Below are the code and all the weights of a small trained network. Each question names an input and a class and asks about switching units off, where a switched-off unit gives its printed mean instead of its output.

import numpy as np


def w(rows, s, z=0):
    codes = np.array(rows[::2]) - 128.0
    scale = np.full(codes.shape[1], s)
    scale[-1] = z or s
    return codes * scale


def norm(h):
    return h / np.sqrt((h * h).mean(-1, keepdims=True) + 1e-5)


def f(y):
    return np.maximum(y, 0)


def log_softmax(a):
    a = a - a.max(-1, keepdims=True)
    return a - np.log(np.exp(a).sum(-1, keepdims=True))


def net(x, mask):
    res = np.array(x, float).reshape(1, 2) / 4 @ E
    u = 0
    for l in range(3):
        y = f(norm(res) @ A[l][:, :-1].T + A[l][:, -1])
        res = res + np.where(mask[u : u + 6], y, B[l][:, -1]) @ B[l][:, :-1]
        u += 6
    return log_softmax(norm(res)[-1] @ U[:, :-1].T + U[:, -1])


A, B = {}, {}
E = w([
[198,128,107,3,113],'x0',
[57,99,105,104,142],'x1',
],0.0051)
A[0] = w([
[176,190,129,99,93,165],'L0N1',
[72,101,224,94,59,136],'L0N2',
[107,76,151,69,163,2],'L0N3',
[25,120,228,103,40,69],'L0N4',
[122,183,183,253,133,79],'L0N5',
[10,81,106,206,203,87],'L0N6',
],0.0063,0.0034)
B[0] = w([
[61,135,190,155,113,191],'L0N1',
[106,185,135,74,112,148],'L0N2',
[92,114,80,66,179,143],'L0N3',
[126,121,175,140,130,156],'L0N4',
[179,131,27,101,164,238],'L0N5',
[76,176,255,151,159,253],'L0N6',
],0.0061,0.0059)
A[1] = w([
[176,240,98,51,167,252],'L1N1',
[61,91,36,55,218,48],'L1N2',
[29,122,89,98,160,164],'L1N3',
[148,200,82,203,254,89],'L1N4',
[183,92,4,50,128,86],'L1N5',
[135,103,216,107,50,144],'L1N6',
],0.0047,0.0031)
B[1] = w([
[39,146,95,196,69,254],'L1N1',
[40,216,58,2,107,161],'L1N2',
[177,18,105,66,16,188],'L1N3',
[186,64,23,109,90,216],'L1N4',
[127,28,151,175,115,172],'L1N5',
[167,193,140,175,173,180],'L1N6',
],0.006,0.0051)
A[2] = w([
[56,120,185,162,205,11],'L2N1',
[183,110,2,169,134,118],'L2N2',
[146,61,123,191,174,250],'L2N3',
[187,84,10,207,32,246],'L2N4',
[151,191,83,207,168,173],'L2N5',
[149,212,205,89,81,193],'L2N6',
],0.0063,0.0012)
B[2] = w([
[137,154,184,153,62,189],'L2N1',
[153,121,255,50,179,204],'L2N2',
[148,148,140,73,148,176],'L2N3',
[116,128,151,144,219,253],'L2N4',
[147,87,52,67,145,199],'L2N5',
[193,141,55,169,123,192],'L2N6',
],0.0095,0.0064)
U = w([
[153,109,173,106,242,162],'0',
[73,168,253,186,78,157],'1',
[190,164,14,176,99,185],'2',
[36,106,47,59,44,157],'3',
[124,73,124,157,103,3],'4',
],0.013,0.0063)

Each question gives the input, the list of numbers given to net, and the class t.
The units are the neurons (one row each of A and B). Each row of codes is followed by its name. A weight is (code - 128) times the scale printed after its matrix; where a second scale follows, it is the last column's (A, B and U).
mask holds one flag per neuron, layer by layer. A switched-off neuron (its flag False) gives its mean, the last column of its row in B, instead of its output. The means were averaged over made-up inputs and are rounded, as every weight is.
A unit's drop is (log p(t) with every unit on - log p(t) with that unit switched off) / (log p(t) with every unit on - log p(t) with every unit switched off).
The circuit of an input: a set's keep is (log p(t) with only the set's units on - log p(t) with every unit switched off) / (log p(t) with every unit on - log p(t) with every unit switched off). Starting from the 12 units with the biggest drops (on a tie, the unit counted first), units are removed one at a time, each time the one whose removal leaves the highest keep (on an exact tie, the one counted first), for as long as the keep stays at least 0.8.
circuit, biggest first: the units of the circuit, biggest drop first
most important unit: the unit with the biggest drop
top k neurons: the k neurons with the biggest drops, biggest first
top k neurons in layer l: the k neurons of layer l with the biggest drops, biggest first
drop when u is switched off: that unit's drop, to one decimal
input [0,8], class 1: most important unit => L0N6
input [6,1], class 3: top 3 neurons => (L0N6, L1N4, L2N2)
input [-7,-4], class 0: circuit, biggest first => (L0N5, L2N2)
input [1,-1], class 2: top 2 neurons => (L0N5, L0N6)
input [7,-3], class 2: top 4 neurons => (L0N5, L0N1, L1N4, L2N6)
input [4,-4], class 2: top 2 neurons => (L0N5, L0N1)
input [6,0], class 2: top 2 neurons in layer 1 => (L1N4, L1N6)
input [0,6], class 1: top 2 neurons in layer 0 => (L0N6, L0N5)
input [8,-5], class 2: top 4 neurons => (L0N5, L0N1, L1N4, L2N6)
input [4,1], class 3: top 3 neurons => (L0N6, L1N4, L2N2)
input [8,-1], class 2: top 4 neurons => (L0N5, L1N4, L0N1, L2N2)
input [3,-2], class 2: top 3 neurons => (L0N5, L0N1, L0N6)
input [4,-2], class 2: top 2 neurons => (L0N5, L0N1)
input [1,-4], class 2: top 2 neurons => (L0N5, L0N6)
input [0,7], class 1: drop when L0N6 is switched off => 1.1
input [6,3], class 3: drop when L0N6 is switched off => 0.1
input [-5,8], class 1: drop when L0N6 is switched off => 0.3
input [4,2], class 3: top neuron => (L0N6)
